Below are the code and all the weights of a small trained network. Each question names an input and a target symbol and asks about switching units off, where a switched-off unit gives its printed mean instead of its output.

import numpy as np


def w(rows, s, z=0):
    codes = np.array(rows[::2]) - 128.0
    scale = np.full(codes.shape[1], s)
    scale[-1] = z or s
    return codes * scale


def softmax(a):
    e = np.exp(a - a.max(-1, keepdims=True))
    return e / e.sum(-1, keepdims=True)


def log_softmax(a):
    a = a - a.max(-1, keepdims=True)
    return a - np.log(np.exp(a).sum(-1, keepdims=True))


def net(x, mask):
    ids = ['ΣΨαγπτω'.index(c) for c in x.split()]
    T = len(ids)
    res = E[ids] + P[:T]
    u = 0
    for l in range(3):
        r = res
        for j in range(3):
            rows = slice(2 * j, 2 * j + 2)
            q, k, v = (r @ M[l][rows].T for M in (Q, K, V))
            z = softmax(np.where(np.tri(T) > 0, q @ k.T / 2**0.5, -1e9)) @ v
            o = O[l][rows]
            res = res + np.where(mask[u + j], z, o[:, -1]) @ o[:, :-1]
        u += 3
    return log_softmax(res[-1] @ U[:, :-1].T + U[:, -1])


Q, K, V, O = {}, {}, {}, {}
E = w([
[40,251,113],'Σ',
[158,56,96],'Ψ',
[157,119,115],'α',
[159,188,161],'γ',
[91,152,57],'π',
[55,45,88],'τ',
[68,146,187],'ω',
],0.019)
P = w([
[193,20,154],'0',
[193,133,100],'1',
[206,155,207],'2',
[172,156,136],'3',
[182,200,125],'4',
[169,219,149],'5',
[147,239,114],'6',
[142,254,135],'7',
[134,224,112],'8',
[186,174,114],'9',
[148,163,106],'10',
],0.0042)
Q[0] = w([
[146,70,14],'0.h1',
[1,116,168],'0.h1',
[179,124,155],'0.h2',
[94,79,121],'0.h2',
[198,165,20],'0.h3',
[108,185,201],'0.h3',
],0.0065)
K[0] = w([
[171,86,52],'0.h1',
[123,137,98],'0.h1',
[45,102,255],'0.h2',
[172,173,149],'0.h2',
[132,29,129],'0.h3',
[181,148,49],'0.h3',
],0.0067)
V[0] = w([
[180,91,69],'0.h1',
[22,143,165],'0.h1',
[74,201,130],'0.h2',
[112,43,171],'0.h2',
[246,70,188],'0.h3',
[17,167,241],'0.h3',
],0.011)
O[0] = w([
[31,144,175,61],'0.h1',
[178,206,88,219],'0.h1',
[147,37,171,219],'0.h2',
[160,155,93,51],'0.h2',
[155,167,149,2],'0.h3',
[197,203,3,167],'0.h3',
],0.0075,0.0067)
Q[1] = w([
[10,193,230],'1.h1',
[87,64,202],'1.h1',
[117,93,95],'1.h2',
[2,170,40],'1.h2',
[70,156,133],'1.h3',
[41,5,12],'1.h3',
],0.0058)
K[1] = w([
[134,112,156],'1.h1',
[162,58,67],'1.h1',
[131,170,247],'1.h2',
[101,136,126],'1.h2',
[130,106,156],'1.h3',
[188,121,169],'1.h3',
],0.012)
V[1] = w([
[60,191,148],'1.h1',
[157,106,221],'1.h1',
[175,160,177],'1.h2',
[120,89,89],'1.h2',
[98,78,41],'1.h3',
[2,219,175],'1.h3',
],0.008)
O[1] = w([
[171,11,85,201],'1.h1',
[166,171,82,2],'1.h1',
[2,71,115,93],'1.h2',
[165,138,192,139],'1.h2',
[124,132,26,188],'1.h3',
[164,77,62,165],'1.h3',
],0.0075,0.0045)
Q[2] = w([
[3,156,197],'2.h1',
[247,47,86],'2.h1',
[166,154,197],'2.h2',
[2,189,194],'2.h2',
[206,110,190],'2.h3',
[151,133,42],'2.h3',
],0.0065)
K[2] = w([
[181,85,63],'2.h1',
[116,193,2],'2.h1',
[138,144,168],'2.h2',
[32,171,96],'2.h2',
[75,82,119],'2.h3',
[136,121,155],'2.h3',
],0.0079)
V[2] = w([
[147,24,130],'2.h1',
[124,96,138],'2.h1',
[9,130,89],'2.h2',
[138,174,113],'2.h2',
[86,158,50],'2.h3',
[6,178,81],'2.h3',
],0.011)
O[2] = w([
[216,121,186,52],'2.h1',
[155,113,108,84],'2.h1',
[248,78,115,135],'2.h2',
[134,148,123,159],'2.h2',
[142,101,135,254],'2.h3',
[155,55,101,182],'2.h3',
],0.012,0.0043)
U = w([
[216,130,171,158],'Σ',
[68,113,37,198],'Ψ',
[82,147,131,60],'α',
[200,32,88,3],'γ',
[248,167,2,62],'π',
[28,217,191,143],'τ',
[97,81,230,128],'ω',
],0.0052,0.0064)

Each question gives the input, a string of symbols that net reads in full, and the target symbol t.
The units are the heads (2 rows each of Q, K, V and O). Each row of codes is followed by its name. A weight is (code - 128) times the scale printed after its matrix; where a second scale follows, it is the last column's (O and U).
mask holds one flag per head, layer by layer. A switched-off head (its flag False) gives its mean, the last column of its rows in O, instead of its output. The means were averaged over made-up inputs and are rounded, as every weight is.
A unit's drop is (log p(t) with every unit on - log p(t) with that unit switched off) / (log p(t) with every unit on - log p(t) with every unit switched off).
The circuit of an input: a set's keep is (log p(t) with only the set's units on - log p(t) with every unit switched off) / (log p(t) with every unit on - log p(t) with every unit switched off). Starting from all 9 units, units are removed one at a time, each time the one whose removal leaves the highest keep (on an exact tie, the one counted first), for as long as the keep stays at least 0.8.
units of the circuit, in order: the units of the circuit, biggest drop first
which heads matter: for each layer, one digit per head in row order, 1 if its drop is at least 0.15 and else 0, layers parted by /
drop when u is switched off: that unit's drop, to one decimal
input Ψ ω Σ α ω Σ τ Σ Ψ ω, target Ψ: which heads matter	001 / 000 / 100
input γ Ψ α Ψ Σ, target Σ: which heads matter	101 / 010 / 110
input Ψ Σ γ γ, target τ: units of the circuit, in order	[2.h2]
input Σ Ψ Σ Ψ Σ τ Ψ Ψ Σ τ τ, target γ: units of the circuit, in order	[2.h2; 0.h1; 2.h1; 2.h3]
input Ψ π Σ τ τ, target γ: which heads matter	110 / 000 / 110
input Ψ Σ Σ Ψ τ τ Σ γ γ, target τ: units of the circuit, in order	[2.h2; 1.h2]
input Ψ Σ Ψ Σ π Σ α γ Σ γ, target Ψ: which heads matter	000 / 010 / 110
input π Σ Ψ π Σ Ψ π, target Σ: units of the circuit, in order	[2.h1; 0.h3; 0.h1]
input ω Ψ γ Σ Σ α, target Ψ: which heads matter	000 / 010 / 100
input π Ψ Ψ, target ω: which heads matter	101 / 010 / 000
input Σ Ψ γ γ Ψ Ψ Ψ Ψ π, target Σ: units of the circuit, in order	[2.h1; 0.h3]
input τ Σ Ψ Ψ τ, target Σ: units of the circuit, in order	[2.h1; 1.h3]
input Ψ γ π γ Σ π Ψ Σ Ψ Ψ Σ, target Σ: which heads matter	001 / 000 / 100
input α Σ Ψ Ψ Ψ Σ Ψ Σ Σ γ, target Ψ: which heads matter	000 / 010 / 100
input Σ α Σ Ψ Σ Σ γ Ψ Σ Ψ, target ω: units of the circuit, in order	[0.h1; 1.h3; 0.h2]
input Σ γ τ γ γ ω Σ Σ Σ Ψ, target Ψ: drop when 2.h1 is switched off	0.7
input γ Ψ α α, target ω: drop when 1.h3 is switched off	0.1
input γ Ψ α Σ, target π: drop when 2.h1 is switched off	0.3
input Ψ Ψ Σ ω Σ Ψ Σ Σ γ ω, target Ψ: drop when 2.h2 is switched off	0.2
